[[139 118 134 103 127 123 129]
 [131 130 119 127 142 123 108]
 [119 139 128 119 125 147 140]
 [133 126 131 102 129 133 130]
 [131 118 137 139 114 119 142]]
:
[[131 118 137 139 114 119 142]
 [133 126 131 102 129 133 130]
 [119 139 128 119 125 147 140]
 [131 130 119 127 142 123 108]
 [139 118 134 103 127 123 129]]

[[129 122 115 139 129]
 [124 130 140 111 127]
 [123 115 125 125 131]
 [125 140 142 119 127]
 [125 140 142 119 127]
 [142 124 104 137 122]
 [119 112 132 136 126]
 [138 146 126 136 119]]
:
[[138 146 126 136 119]
 [119 112 132 136 126]
 [142 124 104 137 122]
 [125 140 142 119 127]
 [125 140 142 119 127]
 [123 115 125 125 131]
 [124 130 140 111 127]
 [129 122 115 139 129]]

[[145 145 142 138 116 115]
 [109 118 121 132 141 135]
 [111 133 131 115 121 137]
 [130 133 135 144 153 144]
 [116 133 130 118 136 147]
 [125 122 125 100 103 125]
 [114 139 135 117 135 147]
 [146 134 135 144 122 116]
 [124 138 135 143 150 138]
 [123 124 127 147 153 140]
 [116 140 145 108 119 146]]
:
[[116 140 145 108 119 146]
 [123 124 127 147 153 140]
 [124 138 135 143 150 138]
 [146 134 135 144 122 116]
 [114 139 135 117 135 147]
 [125 122 125 100 103 125]
 [116 133 130 118 136 147]
 [130 133 135 144 153 144]
 [111 133 131 115 121 137]
 [109 118 121 132 141 135]
 [145 145 142 138 116 115]]

[[148 119 147 143 148 106 119 121]
 [114 146 124 106 124 139 145 148]
 [148 125 151 139 152 105 124 127]
 [129 114 118 141 117 132 115 111]
 [149 125 152 139 153 104 124 128]]
:
[[149 125 152 139 153 104 124 128]
 [129 114 118 141 117 132 115 111]
 [148 125 151 139 152 105 124 127]
 [114 146 124 106 124 139 145 148]
 [148 119 147 143 148 106 119 121]]

[[111 109 147 151 109 139 140]
 [115 119 153 140 120 126 128]
 [117 123 153 135 125 122 125]
 [126 130 141 128 131 123 125]
 [120 114 128 146 113 146 145]
 [139 133 106 126 132 141 139]
 [128 127 128 132 127 134 134]]
:
[[128 127 128 132 127 134 134]
 [139 133 106 126 132 141 139]
 [120 114 128 146 113 146 145]
 [126 130 141 128 131 123 125]
 [117 123 153 135 125 122 125]
 [115 119 153 140 120 126 128]
 [111 109 147 151 109 139 140]]

[[119 146 143 102 112 142 129 128 128 130 112 142 146 134 124]
 [107 131 140 141 115 142 109 111 128 153 114 118 130 104 111]]
:
[[107 131 140 141 115 142 109 111 128 153 114 118 130 104 111]
 [119 146 143 102 112 142 129 128 128 130 112 142 146 134 124]]

[[130 123 136 122 137 127 130 137 127]
 [122 126 129 110 147 116 130 142 125]
 [130 123 136 115 142 121 139 138 119]
 [130 124 134 115 142 121 142 137 118]
 [119 128 127 100 157 111 136 146 119]
 [130 124 134 115 139 121 142 137 116]
 [126 124 132 112 147 119 133 142 122]
 [122 133 120 117 134 119 137 127 118]
 [133 124 136 125 132 128 136 131 122]]
:
[[133 124 136 125 132 128 136 131 122]
 [122 133 120 117 134 119 137 127 118]
 [126 124 132 112 147 119 133 142 122]
 [130 124 134 115 139 121 142 137 116]
 [119 128 127 100 157 111 136 146 119]
 [130 124 134 115 142 121 142 137 118]
 [130 123 136 115 142 121 139 138 119]
 [122 126 129 110 147 116 130 142 125]
 [130 123 136 122 137 127 130 137 127]]

[[117 131 141 101 122 154]
 [123 127 130 118 134 132]
 [132 130 124 136 128 120]
 [115 126 138 100 127 155]
 [117 124 134 109 123 151]
 [121 134 141 110 121 149]
 [134 132 124 135 137 111]
 [136 128 118 143 138 105]]
:
[[136 128 118 143 138 105]
 [134 132 124 135 137 111]
 [121 134 141 110 121 149]
 [117 124 134 109 123 151]
 [115 126 138 100 127 155]
 [132 130 124 136 128 120]
 [123 127 130 118 134 132]
 [117 131 141 101 122 154]]
---
[[100 146 132 119]
 [153 124 103 117]
 [102 154 129 113]]
:
[[153 124 103 117]
 [102 154 129 113]
 [100 146 132 119]]

[[145 120 132 133]
 [125 126 115 112]
 [139 124 139 125]
 [122 128 150 122]
 [133 119 114 125]
 [119 136 131 130]
 [122 129 116 114]
 [114 124 129 115]]
:
[[133 119 114 125]
 [125 126 115 112]
 [122 129 116 114]
 [114 124 129 115]
 [119 136 131 130]
 [145 120 132 133]
 [139 124 139 125]
 [122 128 150 122]]

[[131 124 128 119 135 123]
 [116 106 121 119 117 139]
 [123 130 133 133 121 133]
 [112 116 119 122 117 143]
 [125 134 127 126 131 130]
 [121 123 126 128 121 135]]
:
[[112 116 119 122 117 143]
 [116 106 121 119 117 139]
 [121 123 126 128 121 135]
 [125 134 127 126 131 130]
 [131 124 128 119 135 123]
 [123 130 133 133 121 133]]

[[134 144 127 115 114 116 133 127]
 [133 134 143 118 128 129 136 119]
 [114 117 130 151 138 132 135 125]
 [135 119 133 128 141 136 123 123]
 [132 125 131 124 132 145 117 128]
 [123 133 137 135 127 121 143 119]]
:
[[134 144 127 115 114 116 133 127]
 [114 117 130 151 138 132 135 125]
 [132 125 131 124 132 145 117 128]
 [135 119 133 128 141 136 123 123]
 [123 133 137 135 127 121 143 119]
 [133 134 143 118 128 129 136 119]]

[[132 128 141 128 124 127]
 [116 130 102 131 129 128]
 [140 130 132 124 132 127]
 [121 119 142 129 129 128]
 [135 132 122 132 121 127]
 [141 141 104 126 118 128]]
:
[[116 130 102 131 129 128]
 [141 141 104 126 118 128]
 [135 132 122 132 121 127]
 [140 130 132 124 132 127]
 [132 128 141 128 124 127]
 [121 119 142 129 129 128]]

[[139 116 133 120 137 125 131 144 122 130 130 132 132 143 136]
 [128 129 129 128 128 129 129 129 129 129 128 128 127 128 128]
 [134 123 119 122 122 125 117 146 127 132 115 127 123 107 137]
 [138 117 132 122 133 124 130 142 123 130 131 133 130 142 136]
 [126 128 124 134 137 130 130 132 126 130 129 129 127 129 127]]
:
[[134 123 119 122 122 125 117 146 127 132 115 127 123 107 137]
 [126 128 124 134 137 130 130 132 126 130 129 129 127 129 127]
 [128 129 129 128 128 129 129 129 129 129 128 128 127 128 128]
 [138 117 132 122 133 124 130 142 123 130 131 133 130 142 136]
 [139 116 133 120 137 125 131 144 122 130 130 132 132 143 136]]

[[126 116 145]
 [135 136 132]
 [145 129 118]
 [127 150 103]
 [126 123 129]]
:
[[127 150 103]
 [145 129 118]
 [126 123 129]
 [135 136 132]
 [126 116 145]]
---
[[117 101 130 150 149 144 126 129 154]
 [122 118 123 135 133 135 123 133 138]
 [110 110 125 150 136 129 133 133 156]
 [117 137 121 135 116 122 134 132 135]
 [120 112 110 137 133 129 119 142 141]
 [122 120 129 136 132 126 132 129 139]
 [132 132 132 127 129 118 137 120 124]]
:
[[120 112 110 137 133 129 119 142 141]
 [117 137 121 135 116 122 134 132 135]
 [122 118 123 135 133 135 123 133 138]
 [110 110 125 150 136 129 133 133 156]
 [122 120 129 136 132 126 132 129 139]
 [117 101 130 150 149 144 126 129 154]
 [132 132 132 127 129 118 137 120 124]]

[[100 105 144 154]
 [100 105 145 155]
 [ 98 108 138 147]
 [154 127 147 147]
 [104 129 109 109]
 [158 150 113 104]
 [104 108 143 151]]
:
[[104 129 109 109]
 [158 150 113 104]
 [ 98 108 138 147]
 [104 108 143 151]
 [100 105 144 154]
 [100 105 145 155]
 [154 127 147 147]]

[[132 118 120]
 [130 124 157]
 [126 137 110]
 [125 135 122]
 [134 132 124]
 [118 132 127]
 [126 126 119]
 [130 129 142]
 [131 130 126]
 [127 129 134]]
:
[[126 137 110]
 [126 126 119]
 [132 118 120]
 [125 135 122]
 [134 132 124]
 [131 130 126]
 [118 132 127]
 [127 129 134]
 [130 129 142]
 [130 124 157]]

[[103 128 143 123 149 128 129 131 131 124 139 133 131 117 122 149]
 [126 122 129 119 147 143 124 123 126 126 119 131 144 113 128 153]
 [135 122 126 126 136 138 125 105 113 119 104 125 125 135 124 129]
 [131 127 149 100 126 107 130 133 144 105 142 122 148 131 126 113]]
:
[[135 122 126 126 136 138 125 105 113 119 104 125 125 135 124 129]
 [126 122 129 119 147 143 124 123 126 126 119 131 144 113 128 153]
 [103 128 143 123 149 128 129 131 131 124 139 133 131 117 122 149]
 [131 127 149 100 126 107 130 133 144 105 142 122 148 131 126 113]]

[[143 130 121]
 [110 149 109]
 [142 151 117]
 [134 105 153]]
:
[[110 149 109]
 [142 151 117]
 [143 130 121]
 [134 105 153]]

[[110 125 129 152 113 138 134 106 117 100]
 [119 138 125 117 139 104 154 131 132 131]
 [121 139 121 123 135 107 153 126 141 127]
 [142 131 124 130 126 123 115 129 151 130]
 [119 135 127 126 146 104 144 121 138 136]]
:
[[121 139 121 123 135 107 153 126 141 127]
 [142 131 124 130 126 123 115 129 151 130]
 [119 138 125 117 139 104 154 131 132 131]
 [119 135 127 126 146 104 144 121 138 136]
 [110 125 129 152 113 138 134 106 117 100]]
